Here is a tiny trained network, its code and every weight. The questions are about switching its units off for an input and a class, where a switched-off unit gives its printed mean instead of its output.

import numpy as np


def w(rows, s, z=0):
    codes = np.array(rows[::2]) - 128.0
    scale = np.full(codes.shape[1], s)
    scale[-1] = z or s
    return codes * scale


def f(y):
    return np.maximum(y, 0)


def log_softmax(a):
    a = a - a.max(-1, keepdims=True)
    return a - np.log(np.exp(a).sum(-1, keepdims=True))


def net(x, mask):
    res = np.array(x, float).reshape(1, 6) / 4 @ E
    y = f(res @ A[0][:, :-1].T + A[0][:, -1])
    res = res + np.where(mask, y, B[0][:, -1]) @ B[0][:, :-1]
    return log_softmax(res[-1] @ U[:, :-1].T + U[:, -1])


A, B = {}, {}
E = w([
[106,29,150,92,79,148,138,90,125,161,135],'x0',
[149,153,126,90,173,124,231,93,137,180,67],'x1',
[174,107,122,171,94,66,115,129,152,177,106],'x2',
[138,133,115,143,63,100,235,114,110,42,150],'x3',
[68,177,145,65,64,85,123,173,133,138,79],'x4',
[125,184,137,123,102,146,134,109,247,157,212],'x5',
],0.014)
A[0] = w([
[132,139,131,85,172,126,221,106,116,155,85,58],'n0',
[65,143,131,49,172,247,144,134,129,63,145,30],'n1',
[116,129,173,91,222,179,42,143,136,232,122,39],'n2',
[106,62,159,73,93,158,124,87,125,186,140,116],'n3',
[103,105,119,137,80,98,79,154,116,111,194,75],'n4',
[100,87,143,105,100,186,159,107,128,152,157,108],'n5',
[86,140,171,120,140,151,124,122,112,103,151,40],'n6',
[106,106,92,175,85,128,94,179,132,113,162,36],'n7',
[126,163,132,112,97,126,136,116,212,151,204,60],'n8',
[146,102,119,154,160,172,141,127,142,136,125,73],'n9',
[202,93,116,206,63,22,110,133,179,188,86,36],'n10',
[108,77,107,153,162,108,132,140,90,122,88,50],'n11',
[144,150,96,80,157,141,201,105,149,203,99,81],'n12',
[77,131,121,111,97,127,146,181,129,138,92,12],'n13',
[82,118,145,182,84,175,67,190,102,77,171,88],'n14',
[103,146,167,113,113,136,108,73,192,114,154,3],'n15',
[118,90,108,136,135,119,113,143,69,97,62,17],'n16',
[81,171,123,77,69,97,109,153,152,175,82,104],'n17',
[193,87,90,217,180,183,121,54,125,148,180,40],'n18',
[173,121,108,118,77,99,197,121,101,115,158,67],'n19',
[107,132,142,150,85,127,214,105,141,19,168,11],'n20',
[67,165,166,84,70,76,105,158,134,139,103,79],'n21',
[160,155,105,128,102,177,153,134,186,176,182,42],'n22',
[137,209,74,162,199,96,120,210,128,115,130,166],'n23',
[102,17,164,100,85,116,136,100,119,149,131,143],'n24',
],0.012,0.0057)
B[0] = w([
[150,104,192,126,145,96,55,111,162,182,143,229],'n0',
[45,148,110,167,182,59,142,132,6,196,233,215],'n1',
[79,69,34,102,2,33,85,156,200,103,129,252],'n2',
[190,245,98,188,108,166,98,93,124,97,96,199],'n3',
[167,139,201,97,143,77,99,88,164,159,124,183],'n4',
[126,185,100,172,150,132,110,133,116,119,89,183],'n5',
[104,130,114,134,165,117,112,114,98,156,139,152],'n6',
[153,119,206,120,134,113,58,100,167,172,115,172],'n7',
[209,93,100,57,164,169,169,230,53,131,65,223],'n8',
[118,121,147,152,108,127,183,86,138,104,162,160],'n9',
[6,166,88,123,173,65,132,117,4,211,229,225],'n10',
[172,115,103,40,134,161,193,160,115,127,116,180],'n11',
[158,127,246,110,162,80,24,122,210,170,151,233],'n12',
[122,85,126,138,134,193,215,98,153,73,118,164],'n13',
[172,124,195,103,146,90,104,83,170,199,151,211],'n14',
[188,88,100,80,148,142,147,164,109,130,117,176],'n15',
[218,44,102,55,156,162,136,208,78,149,47,190],'n16',
[112,77,137,167,138,161,206,61,128,64,145,218],'n17',
[64,91,196,150,132,233,249,70,166,17,133,225],'n18',
[102,107,89,99,58,76,63,121,193,110,130,204],'n19',
[96,86,56,147,42,70,88,138,178,121,134,240],'n20',
[82,86,178,150,159,217,244,82,179,50,116,207],'n21',
[173,86,116,87,165,132,142,186,35,103,76,199],'n22',
[181,250,76,171,96,190,135,82,149,124,75,234],'n23',
[163,244,90,169,135,184,123,146,138,127,114,210],'n24',
],0.0085,0.018)
U = w([
[96,81,79,108,44,85,111,155,180,131,131,112],'0',
[87,87,175,129,159,172,185,108,156,93,137,98],'1',
[186,86,119,66,171,140,147,211,92,148,99,104],'2',
[156,129,222,103,164,99,93,119,176,183,139,110],'3',
[161,246,98,155,126,155,129,138,143,136,113,120],'4',
[43,144,118,124,180,100,141,145,73,183,174,248],'5',
[102,153,144,123,154,142,121,144,149,132,113,163],'6',
[78,124,186,172,118,143,83,232,136,117,93,81],'7',
],0.012)

Each question gives the input, the list of numbers given to net, and the class t.
The units are the neurons (one row each of A and B). Each row of codes is followed by its name. A weight is (code - 128) times the scale printed after its matrix; where a second scale follows, it is the last column's (A, B and U).
mask holds one flag per neuron, in row order. A switched-off neuron (its flag False) gives its mean, the last column of its row in B, instead of its output. The means were averaged over made-up inputs and are rounded, as every weight is.
A unit's drop is (log p(t) with every unit on - log p(t) with that unit switched off) / (log p(t) with every unit on - log p(t) with every unit switched off).
The circuit of an input: a set's keep is (log p(t) with only the set's units on - log p(t) with every unit switched off) / (log p(t) with every unit on - log p(t) with every unit switched off). Starting from the 12 units with the biggest drops (on a tie, the unit counted first), units are removed one at a time, each time the one whose removal leaves the highest keep (on an exact tie, the one counted first), for as long as the keep stays at least 0.8.
units of the circuit, in order: the units of the circuit, biggest drop first
most important unit: the unit with the biggest drop
top k neurons: the k neurons with the biggest drops, biggest first
drop when u is switched off: that unit's drop, to one decimal
input [8,5,-4,-7,7,-4], class 4: most important unit => n3
input [5,-2,3,-6,-2,-5], class 0: top 4 neurons => (n2; n23; n8; n22)
input [-7,-7,-5,-3,2,5], class 3: top 3 neurons => (n14; n4; n7)
input [-5,-1,2,-1,5,1], class 1: top 2 neurons => (n21; n17)
input [6,-7,8,-4,6,1], class 5: top 2 neurons => (n10; n12)
input [-1,8,-5,8,-3,3], class 0: top 2 neurons => (n20; n19)
input [5,-7,-5,-6,1,7], class 2: top 4 neurons => (n8; n15; n12; n22)
input [7,2,-6,0,4,-3], class 4: top 3 neurons => (n3; n24; n10)
input [6,-8,-8,-5,-3,0], class 3: top 2 neurons => (n14; n10)
input [-6,8,-4,4,2,8], class 2: top 2 neurons => (n8; n22)
input [8,8,-8,3,-1,1], class 3: top 3 neurons => (n12; n0; n10)
input [3,-6,-2,-4,0,1], class 3: top 3 neurons => (n14; n20; n4)
input [-3,6,-1,1,8,-8], class 1: top 2 neurons => (n21; n17)
input [7,6,-7,5,-7,-8], class 2: units of the circuit, in order => (n16)
input [4,-4,3,6,-7,6], class 1: top 2 neurons => (n18; n2)
input [3,8,8,0,-7,-4], class 3: top 4 neurons => (n12; n0; n1; n21)
input [7,-1,-4,7,3,-8], class 2: top 3 neurons => (n16; n2; n11)
input [6,-1,-3,0,4,0], class 4: drop when n3 is switched off => 0.2
input [5,7,-6,-1,-2,8], class 2: drop when n8 is switched off => 1.0
input [-3,1,2,1,2,7], class 2: drop when n2 is switched off => 0.0
input [4,-4,-8,-1,1,1], class 5: units of the circuit, in order => (n1)
input [3,4,1,-8,2,-3], class 0: drop when n2 is switched off => 2.3
